Each row, then the grade of its hidden value:
[ 41 -42 -22  31 -16 -33 -40  -2   3  35  12  13 -49  -7  58  43 -21  48
  -2  21  16   0  43   8   2  -9  16  29 -16   2 -32  13  -4  31  72  52
  -2  -6  -4 -20  34] : N
[ 51  -5  11  30 -29   7   4  -8  24  49  38 -37 -26 -48   4  -1 -11  25
 -34  12 -13   4  52  80 -21 -37  31 -22 -43  -4  -6 -16  26  51  21  24
   7   1  16 -32  -8] : T
[   0  -93 -125 -190  167  127   13  164  133  -16  -99  -71  117  -88
   34   36  221  105  -34  111  208   -7  100 -169  165  101  -56  -84
 -155   39  -52    2  141  -64  277  206 -183  159  101  -54   11] : T
[ 58 -55 -11  31 -43 -23 -30 -21   5   7  -4 -28 -45 -43  46  27 -27   6
  19   6  27  10  67  30  30  -3  33  17 -10   3 -31 -13  10  43  40  78
   9  38  28   2  -4] : Q
[ 54 -32 -28  13 -23 -15 -34  -6   2  39  11  17 -47  -5  56  42 -15  33
   1  18  16  -3  45   4  16 -10   8  34  -5   6 -17  17  14  23  81  51
  -7  -3   3 -30  38] : H
[ 207 -161   38  383 -337   66 -280  -56   24 -149  -62  -73 -121  -52
  -30  101 -346 -288  276  -21  -51  190  156  118  280   37  181  130
  194   17 -219 -112  -22  325 -277  287  302  283   61  305 -220] : L
[ 129  -15   72  213 -115 -136  -71  -22  -27   98  103  -68 -117   -9
  -52  -63 -209 -164  -49  -43 -122   92  134  179 -102 -129    5   32
   59  -84   21  -36  -14  122 -144  -80  127  -86   -1  -10  -17] : Q
[  -7   61   26   19   24  137   -5  129  248 -115   43 -101   39  -76
   29  101   35  110  185  207   49   10   16   -5  309   -1  104 -111
 -222   24 -149 -134  109  206  133  310  -37  189  -51  100  -90] : M
[ -48   45 -239 -181   27  206  -66  158  -75  241   12  337 -392 -238
  -66  -20 -116  -79  321  376 -223  213 -100 -396   -9  164    9  -58
 -170   -7   -8  162  -94 -154  224   20  301   51  134  -56   -4] : B
[  21  -42  -18  -42   13  -69  -23   28  -28   60   -8    5  -71  -34
   57   53   -4   58   43   45   35    8   20  -24  -23  -14   26   -8
 -113  -35  -40   34  -27   10  103   30  -31   33   -4   -1   47] : B
[  5  -3  -8  33  12   0  12  34  65  -4  18  13 -67 -24  64  36 -11  54
  26 105  13 -18  44  -2  47   5  43   5 -29  37 -26   0   2  50  79 101
   5 -29 -11 -24  15] : B
[  41  -68  -31  -49  -72  -13  -84  -18  -41   37  -66  -11   -4   -2
   74  129   36   96   29  -23  123  -27  -12   42   29  -10   89   15
  -82   -5 -103   64  -24   63   58   88  -65  111    6   69   26] : B
[ -69   68 -161 -148  107  178   48  133  -61  238   98  311 -220  -59
  -52   30   41  150   46  273 -168   39 -118 -230 -168   30  -65  -86
 -196   14   89  171  -46 -212  278 -157   17 -107  -30 -213  104] : B
[   4   85  -22  -26   59  -41   46  -53   12  207  132   39   -9   -6
   15  -53   78  201 -225  -22  -76  -58  -25   94 -191  -71  -56   -8
  -71  -26   87   31   32  -40  174 -146  -81 -190  -18 -197   89] : T
[  64  -41   31   70  -22 -124  -45  -66   21   45   31  -97   -1  -45
   48  -11  -27   66  -53  -69    8   11   67  100  -16  -30   17   31
  -44  -52  -40  -68   17   90   67   40  -23   20   20    4  -10] : M
[  14  -34  -69 -395  117  -66  -24  215  -91  179  -59  -82  -13 -119
  -19   87  134   26  156   88  159   77  -29 -152  -23  -85  -22 -217
 -490 -194  -77   97   28  -79  217  -11 -174  262   29   41  103] : M
[  41    5   13  102  -99  -86  -55 -121   -8   45   45   23  -99  -23
   97   21  -91   63    6  -24  -48  -13    4   95  -18  -11   81   89
   60   13  -43  -10  -51  104    9   58   98  -67    0   10    9] : N
[ 51  -9 -24   7 -30  -4 -29  -5  19  41  21   7 -44 -13  51  37 -11  33
   2  27  14  -5  39  21  29 -19  19  22 -15   6 -17  11  23  40  75  61
  -5  -5   5 -29  30] : L
[  28  -51  -26  -30   26  -92   18  -65  -40   87   16   -7  -47  -66
   58  -32   28   87  -83  -37    5  -16   45   16 -105    7  -19   20
  -33  -20   29    6   -9  -48  121  -27  -32  -47   49  -89   43] : M
[ 103 -133  138  674 -103   25   31 -196  279 -342   87 -103   11   23
   73  -98 -211  -21 -159  -26 -133  -43  313  238  181  113   44  233
  504  236   15 -309   69  233 -140  260  156 -173   -3  -46 -213] : M
[ 39 -42 -23  76 -30 -18 -36 -30  29  12  10  15 -43  -2  71  27 -25  47
 -42  16  17 -17  62  33  14  11  26  59  61  41 -25   5  -1  46  49  79
  23 -48  13 -31  18] : N
[  35  -54 -128   53   30  136  -17  131   40   43    6  142 -187  -83
  -32  -55  -94 -160   52  220  -87  109  133 -184   37   94  -52   17
  108   79   47   58   13  -80   55   76  176  -74   99 -110   -5] : N
[ 58 -33  21  11 -58   0  23 -17 -17  25  10 -44 -37 -44  14  10 -12 -19
 -24  -4  21 -12  66  99 -42 -49  52 -28 -19  10   2  11   4  33 -44  21
  13   3  25 -21   3] : T
[ 31  15 -13  13 -25  -8 -10 -30  31  75  47 -15 -32 -46  29  -3   5  71
 -57  13  -8  -9  25  73 -24 -29  28  -5 -36  -1 -10  -2  20  47  62  31
   5 -36  22 -47   8] : M
[ 124  -34  -59  137 -157   76 -146   -9  -87  164   55  108  -78   73
  -67   52 -110  -62 -109  -39  -72   52   36  110 -117  -86   -3   59
  110   -1    8  120  -13   31  -84 -114   75  -73   -8  -54   32] : H
[  47  -48   25  228    4   58   41  -22  121  -80   76   -1    5   33
   24   -3  -21   73 -121   44  -43  -47  130   84   28    3  -22   47
  122   99   41  -81   61   40   46   62  -32 -105  -41 -114  -27] : Q
[ 45 -14 -11  21 -28 -20 -25 -15  22  52  31 -24 -35 -39  31  12  -9  44
 -25  12   6   3  43  53  -1 -26  23   0 -39 -10 -20  -7  19  48  61  45
  -4  -1  17 -26   7] : Q
[  50 -117  -12   72    2 -114  -60  -52  -50   38  -17    3  -47  -15
   66   38  -30   94  -24  -46   14   10   54   -2  -60   25   -5   71
  -23  -29  -37   -6  -37    1  119    0  -43   27    2  -11   25] : B
[ 27 -11 -30  44 -15 -38 -41 -24  20  74  22  24 -50  -4  61  20  -9  80
 -67  17   6 -15  31  38 -26  -3  22  50  15  14 -20  28  -7  42  84  35
   3 -67  11 -44  33] : B
[ 42 -22 -17  17 -16 -33 -15 -32   1  60  34   0 -43 -30  41  13  -3  66
 -36   1  -5  -7  35  37 -29 -19   6  15 -32  -8  -2   0  10  15  89  16
 -19 -20   9 -51  25] : Q
[ 45 -15  -6  24 -34 -16 -21 -21  20  53  29 -32 -30 -47  24   7  -8  41
 -35   5   7   2  45  68 -10 -27  31  -6 -36  -7 -22  -8  17  51  41  44
   4  -1  25 -23  -1] : M
[  53   66  -49  319  -46   88  -56 -169   53  186  219  202   20  176
   -3  -14   -2  299 -428  -92 -203 -103  -19  197 -219  -49 -100  177
  254  104  124   34   41   -2  143 -213  -53 -374 -106 -292   68] : H
[ 49  -1   7  12 -30  -2   1 -19  30  50  28 -49 -17 -54  20  -3   3  32
 -37   2   5  -2  49  83 -10 -30  38 -16 -40  -3 -14 -16  28  58  28  43
   5   4  29 -24  -6] : T
[  81  -69   19   90  -97   24  -75   12   46  -46  -17  -87  -17  -55
    6   57  -66  -44   81   18   43   46   85   76  114  -16   85  -14
  -33   -3 -100  -52   24  137  -44  154   41  139   25   96  -72] : M
[  76  -99   51  128   27 -225  -70  -99   -6   30   44  -98   -2  -35
   69    0  -56  139  -15 -115  -34   33   69   45  -34   -6  -37   76
  -96 -111  -50 -134    4   67  184   -3  -84   72  -26   11   -3] : Q
[  56   -8   51  100  -58  -12   36  -72   73  -26   32  -96   45    6
   57   -5   20   46 -147  -52   52  -78   97  197   -1  -53   57   23
   86   61    7  -39   46  100  -50   74  -26  -81   10  -47   -8] : T
[  64 -159   77  163   29 -293  -83 -141  -58   -2   14  -84    1    1
  113   53  -59  219   -1 -160  -11    5   44   45  -76   10  -18  114
 -111 -116  -83 -131  -54   61  204  -24 -130   99  -72   46   13] : B
[ 49  22  -4 -18 -34 -25 -26 -18  25  97  35 -53 -18 -59  18  -9   4  35
 -46  -9   8   9  30  88 -18 -44  38 -17 -64 -29 -24  -1  29  72  39  33
  10  -1  39 -17   4] : T
[ 47 -20 -20  24 -31 -17 -27 -21  18  48  23 -11 -47 -43  36   9 -17  31
 -18  15   2   7  49  37   5 -11  20  14 -15  -1 -16  -4  15  39  62  53
  12  -6  28 -29   6] : Q
[ 41 -12  -5  22 -31 -10 -13 -21  21  50  32 -28 -30 -47  25   8  -4  48
 -33   9   4  -1  40  68 -12 -26  33 -10 -40  -3 -19  -9  16  47  44  41
   2  -2  21 -27  -1] : M
[  66  -28   37  -16  -94  -19  -17  -46   -2    9  -17 -107   39  -21
   47   62   29   35  -35  -66  104  -46   38  167   11  -73   97  -26
  -49   -3  -59    5   19  105  -53   78  -44   64   14   45   -1] : T

New part:
[  66   41  -91   52  130   54 -116  -53  -69    4 -207 -233  -82  -61
 -152  226   83  194  170 -105   25  177  168 -175  157  -39 -174   26
   45   44  -89 -171   85  -45   -7   -3  -10  124   10 -156   79] : (51)
[ 114  -59   55  -20   56  -21 -190   44  -52  124 -187   97   90  -10
   64  175  -92  264  115 -123   15   23  174  180   47  -56  -79 -203
  124 -216 -224 -159  139  -99  -15  -41   22  -23   55 -239  243] : (46)
[ 109 -130 -443  254   90 -134  -79   46 -227 -261  234  187   24  -73
 -119   51  -22  160  -44  -76 -236 -104   80   91 -210  288  -29   66
  148  -27 -257   64   72  -50   37  -95  234 -150  243 -139  279] : (37)
[ 219   -4 -347   93  103 -211   67  193 -365 -240  234  239   62    1
   21  -68 -132   48   41   95 -350 -237  -72  166  -55  198    6  321
  119  -59  -68  107  -22  147  172 -206  160   87   75   56  259] : (43)
[  98 -167  -86  146   95  -58  -89   51  -58   64  -53  108   39   58
  167   26 -111   64  201   -5 -212  -29  157  101 -135  144 -160   52
  186 -331 -239  -31   78 -119    9 -173  198   41  114 -130  262] : (37)
[ 201   81   -2 -129   98  210  -25  -72 -118  278   47  -79  122   25
  170   -6 -115   77  146   -2   37  -52  145   35  -54   13   41   25
  311 -282  142 -187 -176  -90   16 -117 -100  369 -321   64  272] : (46)
[  16   40 -268    0   41 -110   80  -59 -123 -141  160  -62   90 -177
 -226  -92  283  -69  147  -46  -31    2  -16  -27  113  170   25  160
 -113  -69   88   -4  -18   95  217 -184   16   20 -132   93 -108] : (58)
[ 272    9 -150  -76   10 -103  156   51    3    8  332   59  -53  107
  118 -185 -238   92  -69   72 -197 -257 -108  -70  -60   79  338  204
   97 -249   61   92 -287   79  263   79   63  -55   27  331  129] : (43)
[  16   22  -62 -221   -6 -185   95   19 -152   -7  -61   29   21  -35
   61  -57  187 -222  339   37  -76  146  -56  -36  384  110  -91  189
 -124 -146  -51    6   69  174  188 -369   72  128    6   80 -182] : (46)
[ 181   76 -267 -156  -24 -200  128    2 -204  -55   47  236  438 -132
 -197  116   47 -170  140  -51  181  -95 -396 -139  191   66 -113 -199
 -208 -244   66 -120  -90  253  438 -101   36  -58 -164  286 -152] : (47)
[ -33  106  -58  153   19 -114   35   -5  -10 -186    5 -171 -141  103
 -305  140  -27   95 -268   67   71  -12  -25   -4  -41 -188  -32  107
 -219  416  260   40  -53  158  192  283  -36  -91  -59    8 -100] : (47)
[ -84 -104  239  -84 -201 -148  -27 -141  155  327 -203  275  346   46
  125  123   16 -267   62  -51  357    0 -150  208   12  -93 -127 -552
 -238 -361  -40  -50   58    1  211  -67   77 -231  -76  -60 -255] : (46)
[  26  112  115   49   42  111  -65  -94   75  115  -34 -307 -192   25
  -84   45   22  256 -110  -29   76   -6  239   81  -14 -188  160   65
   40  154  184  -54  -72  -72  -27  175 -159   97 -155 -129   62] : (58)
[-240 -132  240   66   -7  -88 -131 -156  247  133 -172 -120  -84    0
   71   63   43   42   80   -4  109  235  398  238  -44  -15 -188 -144
  -21 -147  -88  -36  250 -129 -106  -45  154 -157   15 -233  -35] : (58)
[   2   37 -183  -44  133   30  -30  -76  -55 -106  105 -227  -52 -126
 -194   -6  155  165  112  -70  -14  169  255  -51   77  120  -21  163
   86  -17   69 -130   24   -9   40  -73   -8   79 -137   22   99] : (59)
[  -6  -69  209  -20  -75  -71  -89  -44  119  258 -230  127  291  -27
   10   90   73   -5  118 -107  230  -41   -9  241   15 -137  -77 -380
 -157 -345  -20 -132   70  -52  174  -25  -44 -121 -157 -138  -75] : (48)
[  63   70  -18  -72 -144 -203   12  -15  -81   11  -61  239  244   -4
 -163  209  -12  -40 -161  -64  283 -107 -292  114  117 -157   15 -378
 -289   66   44  -17  -12  182  289  112  -26 -240  -15   -6 -191] : (42)
[   2 -109  237  -98  -55 -108 -124  -33  145  243 -175  204  219   77
  158  162 -221   85   20  -41  207   37   98  250  -45 -105 -133 -428
   10 -359 -115 -142  114  -49   77   48   99 -204  -26  -83   93] : (42)
[ -56   79  108   23   79  -62  -31  -18    1  -12 -218 -193  -77   93
 -105  212  -92   65   -1   86  104  160  128    4   78 -187 -273   51
  -81  178  161 -104   82  106   69  105   13   88 -123  -42  -18] : (47)
[  67 -185 -279  -38   43 -219  173   33    8 -117  368  142   42   31
  125 -326   -9 -176  209   91 -320  -44    1  -30  -81  391   63  318
   63 -475  -70  111 -101   60  275 -273  281  -99   63  336   57] : (42)
[ 126   23  109   57  187  139  -56   31   99  130  -75 -262  -52  160
    4   40 -238  276   25   59  -47   -3  254   -6 -174 -158  -85  160
  194 -150  225 -205 -132  -77   79  199  -79  212 -288   75  309] : (47)
[  80   60  -70  100   26  -58   44   24 -123    7  -88   -3  130   64
 -134   98   21  -84   22   39   47  -93 -152    4  -15  -97 -134   33
 -139   36  179  -43  -85  110  249   11  -40  115 -176   24  -55] : (42)
[ -54   74   62 -181   49   30   17 -190   13  133  -70 -252 -189   37
  143  114  -66  -55  149   83   98  305  242 -160  200   31 -152   85
  134    7   29  -74   42   30  -95 -117  110  193  -30   49  -36] : (37)
[  60   57 -232   96   58  -16  -13  -48 -175 -100   54 -123  -91  -94
 -156   54  174   75   51  -60  -65    9   66  -40   78   79   29  150
    5  140  -20   15    3   15   36  -95    1   91   30 -116   14] : (59)
[ 160 -141 -233  -24  -30  -87  108   -3  -21   35  411  163   -7   19
  202 -340   21  -58   90   -7 -286 -203    7   82 -122  323  357  199
  148 -420 -114  157 -189  -65  168 -230  140  -70  102  162  118] : (51)
[  -2   17   22 -314   62 -182   79   37  -37  -63  156  -12 -122   57
  175 -118 -164   37  118  146 -129  182  228  112  207  118   -2  264
  123 -143   31   -8   62  163   60 -180  149   38  -18  211  102] : (47)
[-124  123   86 -180  -94 -247  160 -109  -65    7  -94  -21  -35   59
   50  114  -13 -337   46  188  174  171 -117  -26  300  -62 -203   33
 -244  163  155   84   68  294  155 -137  134   40  -33  132 -362] : (43)
[ 146   95  -77  167   92   31   57  -14  -87   23   14 -164 -103  124
  -18   88 -180   60  -74  113  -72 -135   -6  -93 -124  -93  -35  204
   73  111  186   11 -168   44  103  128    5  202 -105   59  106] : (43)
[ -19   35   72   -2   28 -131  -45   59   17  -81  -55   -4   42   84
 -171  119 -107  166 -151   28  100   21   75  200  -21 -175  -86  -55
 -122  113  169  -83   43  115  178  183  -28 -120 -134  -13   48] : (47)
[   6   25   22   46  198  125 -102   -1    4   36 -114 -291   27  -47
 -166   15  115  228  190  -48  -10  124  334   79  -27  -52 -157  163
  102 -118  180 -245   30  -82   47  -24 -125  236 -346  -74  207] : (48)
[  74  -75 -280   -5  -36 -276  180  -51  -57 -147  355  111 -204   42
  185 -132 -150 -137   -7  134 -263  -58  -45 -115   21  311  141  257
   61 -104 -182  271  -56  120  101 -155  363 -166  352  220  -37] : (43)
[-118  -51  148   14  -71  -20   29 -125  193  159   26  -95   -1   81
    8 -109  114 -110  -19   20  115   25  106  156  -92  -45   69  -37
 -126 -120  191   17  -68  -39  144    9  -26  -64 -180    7 -145] : (59)
[  15  -49   34    9 -112  -82   74  -19   82  109  211  124  153   42
   -7 -240  121  -81  -90  -12   30 -232  -63  314 -158    3  289  -40
 -141 -219  201   81 -171    1  277  -22  -81 -126 -204   66  -77] : (48)
[-130   -8  117  -49 -146 -223  -49 -107  104   56 -161  124  238 -121
 -201  150  202  -57  -19 -120  343   51  -79  210  154 -126  -64 -429
 -367  -65    1  -51  159   85  217   26   -5 -329  -62 -121 -304] : (58)
[-157  142   62    4   69    0   18 -216  -12   16 -201 -372 -247   61
  -44  293  -61  -89   15  147  189  343  206 -204  152 -100 -362   98
  -13  352  161  -52  103  109 -103   28  115  204  -58  -33 -148] : (47)
[  77  -14   -6  -22   77   47    8 -109   37  153   16 -140 -107   86
  179   48 -186   36   98   66  -34   80  179 -117  -41   60  -68   80
  213 -181  -15  -53  -64  -59  -27  -32  131  136   -9   73  138] : (42)
[  29   24 -212  104    2 -100   67  -54   22 -150  201 -136  -80  -86
 -272 -115  230   67  -54  -65  -57  -84   -8  -37   10   61  220  165
 -166   58  106   76 -100   44  226   55  -32 -135  -27   61 -118] : (58)
[ 132   43 -234   11  -19 -189  169   26 -154  -88  118  135  211   -1
 -131  -16   31 -202   46   56   -3 -164 -321  -82   41   63  -30   65
 -192 -100  139   39 -149  214  389  -70   57   -9 -106  245 -142] : (47)
[ -51  105   81  -32  115  -28   46  -84   56   -4 -112 -319 -156   92
  -59  133 -131   24   39  146   67  204  181 -141   85 -118 -239  192
   -6  119  235  -96    5  117   67   98   52  157 -175  128  -29] : (43)
[  69 -118   -9  -48  -45 -117 -208  -88    4  133   16  280  174 -173
  133  158 -122  286    8 -186  115  -31  221  312  -27  110   62 -478
  185 -360 -407  -77  220 -158 -116  -72  178 -308  203 -264  236] : (58)
[ -37  103   70  -45   11  -31   -9  -49   -5   -7   64 -200 -203   -5
  -54  -59   85  146  -72   25   -9   33  232  193   92  -82  173  182
  -14  178  157   37    6   33    0    7  -90   56 -100  -89   -5] : (58)
[  86  -81  -19  -60  149    9   39   -4  -60  144  160   65  155   76
  315 -136 -286  -45  212  171 -159  -25  253  179 -226  207 -173  184
  368 -505   86  -97  -51  -40   32 -247  191  260 -263  193  356] : (43)
[ 324  -89 -223   25   96   12  -29  168 -194   35  274  213  103   32
  157 -216 -108  220   97  -55 -348 -312   60  224 -176  186  283  195
  298 -405 -114   -5 -167 -103  135 -166    1  104  -17   15  439] : (46)
[-138  -79  172  -40  -61 -172 -192  -62   87   47  -90  133   55  -84
    9  135  -13  217  -74  -97  168  107  305  444   22  -47  -36 -348
  -23  -75 -177  -48  297  -60  -85   -7   97 -308   79 -307   65] : (58)
[  -6   48  186  -81   84   93  -70   14    6  126   10 -125  -42  147
   78  -37 -140  171  -57   82   16   44  321  310 -112 -129    5  115
  169  -11  267 -124  -41  -30   -1   31 -110  200 -317  -40  246] : (37)
[   3    4  364 -169   47   38   40  -73  295  285   36 -202 -155  251
  317  -99 -398  117  -48  195   26   54  327  120 -123 -148   58  103
  200 -269  252  -70 -130  -33   23  164   34   81 -235  218  165] : (43)
[-157   35  102  -64 -161 -305  -82   -8  -81  -69 -271  229  189  -27
 -221  308  133  -93 -104  -63  337  119 -150  276  249 -201 -213 -416
 -426  249  -29  -17  262  213  190    8   20 -298   57 -238 -310] : (37)
